Below is a small trained network, with its code and all its weights. Each question gives an input and a target symbol and asks what happens when units are switched off, that is, made to give their printed mean instead of their output.

import numpy as np


def w(rows, s, z=0):
    codes = np.array(rows[::2]) - 128.0
    scale = np.full(codes.shape[1], s)
    scale[-1] = z or s
    return codes * scale


def f(y):
    return y / 2 * (1 + np.tanh(0.7978845608 * (y + 0.044715 * y**3)))


def softmax(a):
    e = np.exp(a - a.max(-1, keepdims=True))
    return e / e.sum(-1, keepdims=True)


def log_softmax(a):
    a = a - a.max(-1, keepdims=True)
    return a - np.log(np.exp(a).sum(-1, keepdims=True))


def net(x, mask):
    ids = ['δεμσφψω'.index(c) for c in x.split()]
    T = len(ids)
    res = E[ids] + P[:T]
    r = res
    for j in range(3):
        rows = slice(2 * j, 2 * j + 2)
        q, k, v = (r @ M[0][rows].T for M in (Q, K, V))
        z = softmax(np.where(np.tri(T) > 0, q @ k.T / 2**0.5, -1e9)) @ v
        o = O[0][rows]
        res = res + np.where(mask[j], z, o[:, -1]) @ o[:, :-1]
    y = f(res @ A[0][:, :-1].T + A[0][:, -1])
    res = res + np.where(mask[3:15], y, B[0][:, -1]) @ B[0][:, :-1]
    return log_softmax(res[-1] @ U[:, :-1].T + U[:, -1])


Q, K, V, O, A, B = {}, {}, {}, {}, {}, {}
E = w([
[122,68,105,32],'δ',
[128,110,163,138],'ε',
[122,61,153,39],'μ',
[76,47,104,120],'σ',
[52,134,181,115],'φ',
[32,246,8,95],'ψ',
[254,133,59,54],'ω',
],0.0098)
P = w([
[159,122,134,132],'0',
[139,108,124,165],'1',
[120,110,109,177],'2',
[111,119,116,215],'3',
[108,121,102,235],'4',
[107,125,97,255],'5',
],0.007)
Q[0] = w([
[94,175,69,165],'head 0',
[36,168,166,114],'head 0',
[45,5,123,122],'head 1',
[14,41,83,208],'head 1',
[89,72,154,220],'head 2',
[198,203,146,117],'head 2',
],0.02)
K[0] = w([
[143,75,71,176],'head 0',
[156,112,150,145],'head 0',
[154,179,69,252],'head 1',
[85,245,4,156],'head 1',
[29,141,110,130],'head 2',
[161,94,98,65],'head 2',
],0.022)
V[0] = w([
[153,137,155,199],'head 0',
[79,182,106,104],'head 0',
[38,134,142,191],'head 1',
[155,128,191,184],'head 1',
[165,184,41,170],'head 2',
[170,5,90,137],'head 2',
],0.021)
O[0] = w([
[70,130,82,166,85],'head 0',
[101,191,154,74,148],'head 0',
[51,105,102,65,227],'head 1',
[100,70,137,183,1],'head 1',
[189,164,112,216,190],'head 2',
[128,94,5,71,99],'head 2',
],0.015,0.0096)
A[0] = w([
[129,126,74,140,169],'neuron 0',
[175,71,156,179,204],'neuron 1',
[65,29,134,95,159],'neuron 2',
[158,11,216,139,220],'neuron 3',
[40,88,189,106,86],'neuron 4',
[188,151,173,133,229],'neuron 5',
[150,227,137,186,44],'neuron 6',
[28,74,114,125,146],'neuron 7',
[143,37,72,182,93],'neuron 8',
[172,28,109,99,1],'neuron 9',
[128,90,213,137,92],'neuron 10',
[136,156,184,239,169],'neuron 11',
],0.011,0.0063)
B[0] = w([
[114,152,100,136,175],'neuron 0',
[67,152,143,190,146],'neuron 1',
[82,103,234,168,219],'neuron 2',
[150,207,115,254,156],'neuron 3',
[234,139,108,132,175],'neuron 4',
[144,105,76,78,219],'neuron 5',
[39,113,158,175,248],'neuron 6',
[136,133,145,36,210],'neuron 7',
[60,123,52,115,164],'neuron 8',
[184,26,93,172,171],'neuron 9',
[83,186,80,125,155],'neuron 10',
[206,120,102,63,227],'neuron 11',
],0.019,0.016)
U = w([
[255,76,91,78,140],'δ',
[127,101,125,151,125],'ε',
[208,57,123,148,88],'μ',
[169,38,122,91,2],'σ',
[223,97,164,113,86],'φ',
[183,130,88,39,189],'ψ',
[203,108,62,144,130],'ω',
],0.0055,0.0054)

Each question gives the input, a string of symbols that net reads in full, and the target symbol t.
The units are the heads (2 rows each of Q, K, V and O) and the neurons (one row each of A and B). Each row of codes is followed by its name. A weight is (code - 128) times the scale printed after its matrix; where a second scale follows, it is the last column's (O, A, B and U).
mask holds one flag per unit, heads first, then neurons. A switched-off unit (its flag False) gives its mean, the last column of its rows in O or B, instead of its output. The means were averaged over made-up inputs and are rounded, as every weight is.
A unit's drop is (log p(t) with every unit on - log p(t) with that unit switched off) / (log p(t) with every unit on - log p(t) with every unit switched off).
The circuit of an input: a set's keep is (log p(t) with only the set's units on - log p(t) with every unit switched off) / (log p(t) with every unit on - log p(t) with every unit switched off). Starting from the 12 units with the biggest drops (on a tie, the unit counted first), units are removed one at a time, each time the one whose removal leaves the highest keep (on an exact tie, the one counted first), for as long as the keep stays at least 0.8.
units of the circuit, in order: the units of the circuit, biggest drop first
most important unit: the unit with the biggest drop
k most important neurons: the k neurons with the biggest drops, biggest first
heads that matter: for each layer, one digit per head in row order, 1 if its drop is at least 0.15 and else 0, layers parted by /
input δ δ σ δ μ, target σ: units of the circuit, in order -> (head 2; neuron 2; neuron 9)
input ω σ μ, target ω: units of the circuit, in order -> (head 1; neuron 2; neuron 3)
input ω μ φ φ μ, target φ: 3 most important neurons -> (neuron 4; neuron 6; neuron 2)
input φ δ δ, target φ: heads that matter -> 001
input ψ ω ψ, target ω: most important unit -> neuron 7
input μ δ μ, target μ: heads that matter -> 111
input σ σ φ ε, target φ: 4 most important neurons -> (neuron 2; neuron 4; neuron 7; neuron 6)
input σ σ δ, target σ: heads that matter -> 001
input φ σ ω σ, target ω: heads that matter -> 110
input φ δ σ δ ω, target ω: heads that matter -> 011
input ε ε μ, target μ: heads that matter -> 011
input φ φ ε, target φ: 2 most important neurons -> (neuron 4; neuron 2)
input δ δ ε ε, target ε: units of the circuit, in order -> (head 1; neuron 11; head 2)
input δ σ ω σ δ σ, target σ: most important unit -> head 2
input φ ω ε, target ω: heads that matter -> 010
input σ σ ε σ δ, target σ: 3 most important neurons -> (neuron 2; neuron 9; neuron 7)
input ε μ δ, target μ: 4 most important neurons -> (neuron 9; neuron 6; neuron 3; neuron 2)
input μ σ φ φ, target φ: heads that matter -> 011
input σ σ ε ε, target σ: 3 most important neurons -> (neuron 2; neuron 7; neuron 9)
input ε σ φ δ, target φ: 2 most important neurons -> (neuron 2; neuron 4)
input σ σ ε ω σ δ, target ω: most important unit -> head 1
input δ δ ε, target ε: 4 most important neurons -> (neuron 11; neuron 2; neuron 3; neuron 5)
input σ φ ψ ψ ψ, target ε: 2 most important neurons -> (neuron 11; neuron 7)
input ω δ ε σ φ σ, target φ: 3 most important neurons -> (neuron 2; neuron 4; neuron 7)
input φ μ μ, target φ: 2 most important neurons -> (neuron 2; neuron 4)
